Each row has a name. Each question is about the rows just above it.

[175  91 135 130 125 126 113  71 142  63 110  58 123 117] -> rol
[126 131 131 130 126 126 113 137 122 117 124 131 111 137] -> Lugim
[189  70 174 132 122 118 206  67 106 128 102 171 123 128] -> Feg
[126 129 167 143 112 112 133 118  96 116 105 191  90 143] -> mitar
[126 131 131 130 126 126 113 137 122 113 124 132 129 132] -> riv
[129 121 156 151 112 110 111 140  97 170 122 218  95 143] -> gepeb
[157 101 134 118 138 117 206  86 137 128 124 106 116 119] -> tipu
[169  89 179 144 111 110 147 106  90 110  98 200  78 145] -> zuti
[127 129 130 130 126 126 122 132 124 127 127 135 126 130] -> vedoz
[189  70 174 132 122 118 206  67 106 128 102 171  73 133] -> Namot
After [128 124], its row goes on with : [106 116 119]
The rest of the row after [113 124]: : [132 129 132]
The rest of the row after [124 132]: : [129 132]
The rest of the row after [127 129]: : [130 130 126 126 122 132 124 127 127 135 126 130]
After [112 112 133 118  96], its row goes on with : [116 105 191  90 143]
After [130 130 126 126], its row goes on with : [122 132 124 127 127 135 126 130]
Go on from [111 110] to the end of its row. : [147 106  90 110  98 200  78 145]

[119  87 188  82 101 177  67  77  74] : Nove
[126 117 183  96 177 141 149 169 158] : Sem
[109 118 188  83 175 154 154 172 165] : lil
[172 138 140 161 156 100 145 156 142] : nokod
[ 82 136  96 108 101 173 103 129 102] : dok
[187 168 182 173 117  66 201 214 196] : nes
[187 168 182 173 196  66 201 214 196] : vebet
[ 82 139 153  91 130 173 161 155 171] : guk
[159 159 174 151 179  94 189 198 188] : boker
[158 108 164 122 174 122 125 152 130] : bufo
[ 74 103 123  91 131 203 103 103 116] : Vol
[ 90 136  97 108 101 177 152 147 160] : ved
The rest of the row after [188  82 101 177]: : [67 77 74]
After [188  83], its row goes on with : [175 154 154 172 165]
After [ 91 130], its row goes on with : [173 161 155 171]
Go on from [136  97 108 101] to the end of its row. : [177 152 147 160]

[199 122  68 119 169 155] = puno
[198 122 128 119 168 128] = Vot
[179  90 179 128 128 157] = Podib
[128 115  73  82 159 128] = nagek
The rest of the row after [119 168]: : [128]
After [122 128], its row goes on with : [119 168 128]
After [198 122], its row goes on with : [128 119 168 128]

[ 83  95 171 116  67 187 145  80  88 141 100  83 142 152 176 109 147  92
  84  77  95 181 139  67 130 149 142 116 192  58 184 102  61 161  78 164
 179 190 137  87 166  76 137  72 150  65 130 119 131 193 145 145  69  75
 163 174 139 186 184 121 155  58] = zizo
[100 131 189 145  79  68 153  82 185 122  92 137 146 107 185 117  57 170
 112 156 170  63  82 185 135 175  58 148  58  60 178 100 139 145 125 117
  56 123 199  75 117  68  59  83 168 111 141  79 189 151 151 119 132 153
  58 139 188 158 149 166 148 149] = labuk
[ 88 174 152 123 159 167  82 127  93 143 105 149 107 165 185 112 134 131
  73  89  61 136  84 177 123 142  84 126  60 198 101 155 149 174  93 167
 137 130  88  97 199  74  67 184 140  65  65 184 102 138  93 113  97 138
 112 189 198 186  66  67 155  96] = Pamoz
[181 134 193 159  77  62 185 180  72 127  61 164 168 161 181 163  64  68
  92 192  88 174 183 141 174  78 163 180 115 194 142 114 163 110  84 177
 182  76  81 150 141 142 126  59 132 174  74  64 196 125 100 184  90  92
 183  81 117 174  70  88 120 138] = muzo
[ 74 123 161  68 145 166 122 133 110  77 134 163  63 169 161  57 187  60
 184 130 135 151  57 130 170  85 136 184  92 177  96  77 180  98 165  58
 156 104 135 127 161 156  66 137 186  98  85 182 164 124 185  77 121  97
 158 138  57  56 173 110 145 193] = nakol
[ 79  58 165 127 135 160 170 164 135 159 108 105  94  99 127  87 135  83
 116  70 181 193  87 154 167  56 109  79  94 196  91 129  81 132 114 125
 120 101 140 152  67  73 115  82 173  57 131 183 115 190 150  92  65  57
 196  66 121 165  92 153 173  95] = kopig
[157 161 116  91 184 107  57 176 131  78  62 189  63 182 145  58 172 172
 121  86 148  81  81 185 135 175 138  63 104 141 192  63 123 191 188 175
 180  57  97  81  81 171 146 125 169 110 136  67  90  57  80 200 200 174
 142  65  99 185 146 164 196 199] = sedo
[152  69 145 182 171 142 168 169  93 199 141 145 182 150 119  73 105  80
 108 137  96 148 166 194 135 186  69 166 150 127 157  76  58 100 194  62
  81 124  93 176  61 120  76 152  87 197  92 118 148  73 146  78 197  87
  77 182 177  95 131 194 176 133] = Ropi
[157 162 139 198 180 170 168 159 168 158 120 171  64 138 137 176 189 165
 116 133  63 122  99 176  72 174 185 139 123 197 103  65  75 126 113 200
  95 139  93  80  90  63  86 106 126 166 159 130  65  77  98 101 148 185
 137  59 107 176 199 132 193 117] = nin
[100 131 189 145  79 121 146  82 185 122  92 137 146 107 185 117  57 170
 112 156 170  63  82 185 135 175  58 148  58  60 178 100 139 145 125  58
 157 123 199  75 117  68  59  83 168 111 141  79 189 142 101 171 175 160
 155 105 196 141 191 197 124 181] = pegal
[ 96 123 117 166  57 169 194  89 103  96  86 118 191 176 172  81  77 172
 190 112 145  92 125  61  93 187 127 175  70 199 172 177  99 188 106 138
 196 186 156 180 150 109 127  97 111  61 175 198 137 188 102 141 113 177
  76 192  66 185 178 133 200 187] = leso
[127 186 177 112 158  67 153 169 115  78  62 189  62 172 133 187  82 121
  73  89  61 136  83 112 170 176 199  62 155 123 138 155 114 150 124 191
 109 141 196 165 125 143 158 179 160  62 147 111 140 145 182 120 181 117
 122 192  79 129  70 177 150  91] = Pineg
After [ 58 156], its row goes on with : [104 135 127 161 156  66 137 186  98  85 182 164 124 185  77 121  97 158
 138  57  56 173 110 145 193]
The rest of the row after [126 113]: : [200  95 139  93  80  90  63  86 106 126 166 159 130  65  77  98 101 148
 185 137  59 107 176 199 132 193 117]
The rest of the row after [ 73  89  61 136  84]: : [177 123 142  84 126  60 198 101 155 149 174  93 167 137 130  88  97 199
  74  67 184 140  65  65 184 102 138  93 113  97 138 112 189 198 186  66
  67 155  96]
Go on from [ 67 153] to the end of its row. : [169 115  78  62 189  62 172 133 187  82 121  73  89  61 136  83 112 170
 176 199  62 155 123 138 155 114 150 124 191 109 141 196 165 125 143 158
 179 160  62 147 111 140 145 182 120 181 117 122 192  79 129  70 177 150
  91]
Go on from [152  67] to the end of its row. : [ 73 115  82 173  57 131 183 115 190 150  92  65  57 196  66 121 165  92
 153 173  95]
Go on from [ 78  62 189  63] to the end of its row. : [182 145  58 172 172 121  86 148  81  81 185 135 175 138  63 104 141 192
  63 123 191 188 175 180  57  97  81  81 171 146 125 169 110 136  67  90
  57  80 200 200 174 142  65  99 185 146 164 196 199]

[143 144 145 145 103 138 153  82 132 104 193 186 103 147  94 119 120 131
 112 134 126  43 105 152  98  80 139 124 125 120 160 120 120 141]  digi
[120  95 191 131  95 124 127 119 104 136  99  75 106 133 206 144 159 115
 135 160 131 156 160 103 151 111  83  94 120  84 158 127 114 128]  Kat
[172 102 161 125 119 157 112 123 145 106 163 178 113 112  93 155 177 107
 130 140 162  69 127 170 132  64 155 138 123 147 159 100 125 150]  zat
[128  56 136 132  95 136 113 173 115 121  76  69 107 116 132 138 159  71
 136 169 156 132 105 142 170 114  75 109 119 118 148 147 105 123]  nuze
[124 104  56 103 150 140 162 182 155 118 133 111 142 113  62  95 118 101
 114  95 125 110  80 115 170 133  98 115 110 140 154 114 141 142]  Der
[119 161 140 145 123 123 178  94 143 115 199 120 142 160 170 110 134 186
 119 121 115 114 142  91 112 104 155 112  88  70 149 109 116 169]  dutop
[144 171 169 111 126 167 158 148 125 106 164 115 117 126 198 133 157 183
 111 109  97 148 147 105 103  98 145  86 116  88 154  69  94 150]  lupov
[159 113 147 155 103 123 177  94 143 115 177 178 122 137 105 141 165 127
 128 160 162  59 107 168 117  67 168 136 101 117 146 121 105 162]  fabi
[103  96 107 122 107 131 152 182 114 121  76  69 116 127 155 105 118 100
 114 138 110 161  98 102 161 145  53  83 120  96 147 139 105 117]  Rabok
Go on from [118 101 114] to the end of its row. : [ 95 125 110  80 115 170 133  98 115 110 140 154 114 141 142]
After [114 121  76  69], its row goes on with : [116 127 155 105 118 100 114 138 110 161  98 102 161 145  53  83 120  96
 147 139 105 117]
The rest of the row after [123 178  94 143 115]: : [199 120 142 160 170 110 134 186 119 121 115 114 142  91 112 104 155 112
  88  70 149 109 116 169]

[153 171 122 108  95 136 111 159 165 154  94 175 146 131 105 149 124  96
 102  84  95 135 142 113 141 155  86  79 152 104 101] : Dof
[121 118  89  98 134 117 133 134 140 130 141 147 171 139 127  78 107  84
 109 100 135 133 100 154 139 147 164 161 161 119 149] : Kup
[103 139 108 142 111 141 103 137 140 130 140 147 123 113 129 123 129 112
 123 129 137 136 125 111 126 136 127 146 142 129 112] : mufa
[153 174 180 190 144  85 140 137 129 143  73 126 139 108 211 217  54  85
 181 207  85 181 140 114 135  59 224  84  82 129 123] : Vefez
Go on from [137 140 130] to the end of its row. : [140 147 123 113 129 123 129 112 123 129 137 136 125 111 126 136 127 146
 142 129 112]
Go on from [140 130 141 147] to the end of its row. : [171 139 127  78 107  84 109 100 135 133 100 154 139 147 164 161 161 119
 149]

[177 196  56 161] : bunuz
[187  74 211  85] : Kuno
[ 67 188 190 185] : koma
[215 138 194  79] : suzo
[ 41  74 211  63] : Lipe
[186  75 211  63] : gubi
[186  74 211  85] : pevim
[ 91 188 191 182] : kated
Go on from [177 196] to the end of its row. : [ 56 161]
After [186  75 211], its row goes on with : [63]
After [215 138 194], its row goes on with : [79]
After [186  75], its row goes on with : [211  63]
The rest of the row after [ 41  74 211]: : [63]
After [188 191], its row goes on with : [182]

[156  82  97 225  59 124]  bamoz
[156  81 145 183 118 129]  zuvi
[ 64 125 171 143 152 181]  derez
[155  81  97 224  59 181]  Lif
[ 63 125 171 143 153 129]  Buno
[155  81  97 224  59 125]  zelin
[124  75 145 184  58 181]  Lupem
[155  82  97 225  59 125]  Gul
Which row holds [124  75 145 184  58 181]? : Lupem
The rest of the row after [ 75 145]: : [184  58 181]
The rest of the row after [ 63 125 171 143]: : [153 129]
After [ 63 125 171], its row goes on with : [143 153 129]
After [143 152], its row goes on with : [181]
The rest of the row after [156  81 145 183]: : [118 129]
Go on from [156  82] to the end of its row. : [ 97 225  59 124]

[ 89 185  93 145] -> Tude
[ 89 184  93 145] -> Firop
[ 71 189  76 112] -> Los
[ 71 188  92 145] -> duvim
Go on from [ 89 185  93] to the end of its row. : [145]
After [184  93], its row goes on with : [145]
After [185  93], its row goes on with : [145]
Go on from [188  92] to the end of its row. : [145]
The rest of the row after [ 71 189]: : [ 76 112]
Whose row is [ 89 185  93 145]? : Tude
The rest of the row after [ 71 188  92]: : [145]

[120  90 210 208] -> daf
[126 161 155 124] -> Vap
[ 99 148 164 108] -> kemab
[120  90 110  88] -> riz
[101 150 163 108] -> vin
[126 161 155 122] -> mufi
[120  90 105  85] -> galon
The rest of the row after [120  90 210]: : [208]
The rest of the row after [ 90 110]: : [88]

[ 58 151 143 175 156 135 142 133 167 180 189 176  52 171 104 184  76 126
  62 172  83  68  75 141 151 192 115] -> vevit
[ 58 151 143 175 156 135 142 133 167 180 189 176  52 171 104 184  76 128
  62 172  83  69  75 141 151 192 115] -> kalob
[137 207  97 105 116  56 184 126 188  92  95  97 108 108 145 183  79 197
  82  88 174 134 161 194 195 108 108] -> bez
[137 207  97 105 116  56 184 126 187  91  95  97 108 108 145 183  79 197
  82 172 174 134 161 194 195 108 108] -> gez
Go on from [ 69  75 141] to the end of its row. : [151 192 115]
After [188  92  95  97], its row goes on with : [108 108 145 183  79 197  82  88 174 134 161 194 195 108 108]
After [91 95], its row goes on with : [ 97 108 108 145 183  79 197  82 172 174 134 161 194 195 108 108]
Go on from [197  82 172 174 134] to the end of its row. : [161 194 195 108 108]

[164 188 130 129  98 113 123  97] = bevob
[177  74  91 122 113 141  97 148] = Nul
[ 95  99 132 133 167 101 111 130] = Vok
[124 196 153 126  66 106 137 116] = tarer
[ 94 116 125 125 111 136 139 136] = tir
[203  76 131 116  88 119 121 126] = guter
[ 98 105 102 128 126 119 148 108] = zutuv
[103 134 112 137 119 142 137 120] = gok
[ 41 197 153 126 169 139 114 132] = Pul
[160 194 121 125 123 115 129 141] = piloz
The rest of the row after [177  74]: : [ 91 122 113 141  97 148]
After [137 119], its row goes on with : [142 137 120]
After [197 153 126], its row goes on with : [169 139 114 132]

